Below are the code and all the weights of a small trained network. Each question names an input and a class and asks about switching units off, where a switched-off unit gives its printed mean instead of its output.

import numpy as np


def w(rows, s, z=0):
    codes = np.array(rows[::2]) - 128.0
    scale = np.full(codes.shape[1], s)
    scale[-1] = z or s
    return codes * scale


def norm(h):
    return h / np.sqrt((h * h).mean(-1, keepdims=True) + 1e-5)


def f(y):
    return np.maximum(y, 0)


def log_softmax(a):
    a = a - a.max(-1, keepdims=True)
    return a - np.log(np.exp(a).sum(-1, keepdims=True))


def net(x, mask):
    res = np.array(x, float).reshape(1, 4) / 4 @ E
    u = 0
    for l in range(2):
        y = f(norm(res) @ A[l][:, :-1].T + A[l][:, -1])
        res = res + np.where(mask[u : u + 7], y, B[l][:, -1]) @ B[l][:, :-1]
        u += 7
    return log_softmax(norm(res)[-1] @ U[:, :-1].T + U[:, -1])


A, B = {}, {}
E = w([
[138,104,134,232,176],'x0',
[50,147,253,123,163],'x1',
[25,57,112,94,30],'x2',
[65,144,154,41,219],'x3',
],0.0046)
A[0] = w([
[59,96,178,233,132,55],'0.n0',
[209,121,26,88,255,2],'0.n1',
[219,167,79,139,158,138],'0.n2',
[203,104,56,97,254,78],'0.n3',
[229,176,224,109,178,85],'0.n4',
[100,79,157,126,230,181],'0.n5',
[125,126,109,248,175,64],'0.n6',
],0.0067,0.0038)
B[0] = w([
[47,50,97,166,184,202],'0.n0',
[83,224,2,199,184,214],'0.n1',
[106,127,169,189,38,240],'0.n2',
[80,167,81,164,137,229],'0.n3',
[120,226,215,54,178,242],'0.n4',
[171,125,117,174,26,252],'0.n5',
[208,98,97,42,182,207],'0.n6',
],0.0093,0.0037)
A[1] = w([
[161,134,183,183,178,153],'1.n0',
[162,149,53,190,228,79],'1.n1',
[49,25,133,232,175,4],'1.n2',
[38,145,99,184,133,161],'1.n3',
[196,63,122,125,193,52],'1.n4',
[218,55,133,171,119,55],'1.n5',
[36,50,67,2,118,45],'1.n6',
],0.008,0.0013)
B[1] = w([
[131,108,118,42,121,193],'1.n0',
[143,140,7,138,177,237],'1.n1',
[124,92,235,174,214,235],'1.n2',
[125,149,125,228,159,232],'1.n3',
[196,62,124,62,157,157],'1.n4',
[219,110,184,99,78,181],'1.n5',
[28,115,87,72,60,253],'1.n6',
],0.011,0.0046)
U = w([
[67,26,213,198,185,131],'0',
[196,91,104,93,127,3],'1',
[150,193,200,45,175,180],'2',
[255,44,133,99,211,77],'3',
[31,88,81,56,33,153],'4',
[239,81,117,158,29,103],'5',
[171,204,17,197,177,189],'6',
],0.0093,0.0048)

Each question gives the input, the list of numbers given to net, and the class t.
The units are the neurons (one row each of A and B). Each row of codes is followed by its name. A weight is (code - 128) times the scale printed after its matrix; where a second scale follows, it is the last column's (A, B and U).
mask holds one flag per neuron, layer by layer. A switched-off neuron (its flag False) gives its mean, the last column of its row in B, instead of its output. The means were averaged over made-up inputs and are rounded, as every weight is.
A unit's drop is (log p(t) with every unit on - log p(t) with that unit switched off) / (log p(t) with every unit on - log p(t) with every unit switched off).
The circuit of an input: a set's keep is (log p(t) with only the set's units on - log p(t) with every unit switched off) / (log p(t) with every unit on - log p(t) with every unit switched off). Starting from the 12 units with the biggest drops (on a tie, the unit counted first), units are removed one at a time, each time the one whose removal leaves the highest keep (on an exact tie, the one counted first), for as long as the keep stays at least 0.8.
units of the circuit, in order: the units of the circuit, biggest drop first
most important unit: the unit with the biggest drop
k most important neurons: the k neurons with the biggest drops, biggest first
top k neurons in layer l: the k neurons of layer l with the biggest drops, biggest first
drop of u: that unit's drop, to one decimal
input [5,-3,8,-5], class 0: units of the circuit, in order -> [1.n2 0.n5]
input [2,-5,0,-6], class 5: 2 most important neurons -> [0.n2 0.n1]
input [5,7,-4,1], class 2: units of the circuit, in order -> [0.n4 1.n0]
input [4,-6,2,-7], class 5: units of the circuit, in order -> [0.n1 1.n5]
input [-1,5,4,-6], class 0: most important unit -> 1.n2
input [-2,-2,-7,-8], class 5: top 2 neurons in layer 1 -> [1.n3 1.n5]
input [-8,-4,0,-5], class 5: units of the circuit, in order -> [1.n6 1.n1]
input [-1,3,-1,-3], class 2: top 2 neurons in layer 1 -> [1.n6 1.n2]
input [8,5,-3,3], class 3: 2 most important neurons -> [0.n6 0.n1]
input [7,-1,3,-1], class 3: 2 most important neurons -> [0.n6 1.n4]
input [6,-1,0,2], class 3: top 3 neurons in layer 0 -> [0.n6 0.n0 0.n4]
input [2,1,8,2], class 0: 3 most important neurons -> [1.n2 0.n6 0.n4]
input [-8,3,-7,-8], class 2: top 2 neurons in layer 0 -> [0.n4 0.n5]
input [0,3,-6,0], class 2: units of the circuit, in order -> [0.n4]
input [5,-2,4,-2], class 0: 2 most important neurons -> [0.n0 1.n2]
input [4,1,-1,-3], class 3: 2 most important neurons -> [0.n6 0.n0]
input [-6,0,-7,7], class 6: 2 most important neurons -> [0.n1 0.n3]
input [5,7,-8,-8], class 3: drop of 0.n6 -> 0.6
input [6,-1,0,-5], class 3: drop of 0.n6 -> 0.3
input [7,0,-1,-7], class 3: drop of 0.n6 -> 0.3
input [-4,6,5,-7], class 0: drop of 0.n4 -> 0.4
input [-6,5,-1,-4], class 2: most important neuron -> [1.n6]
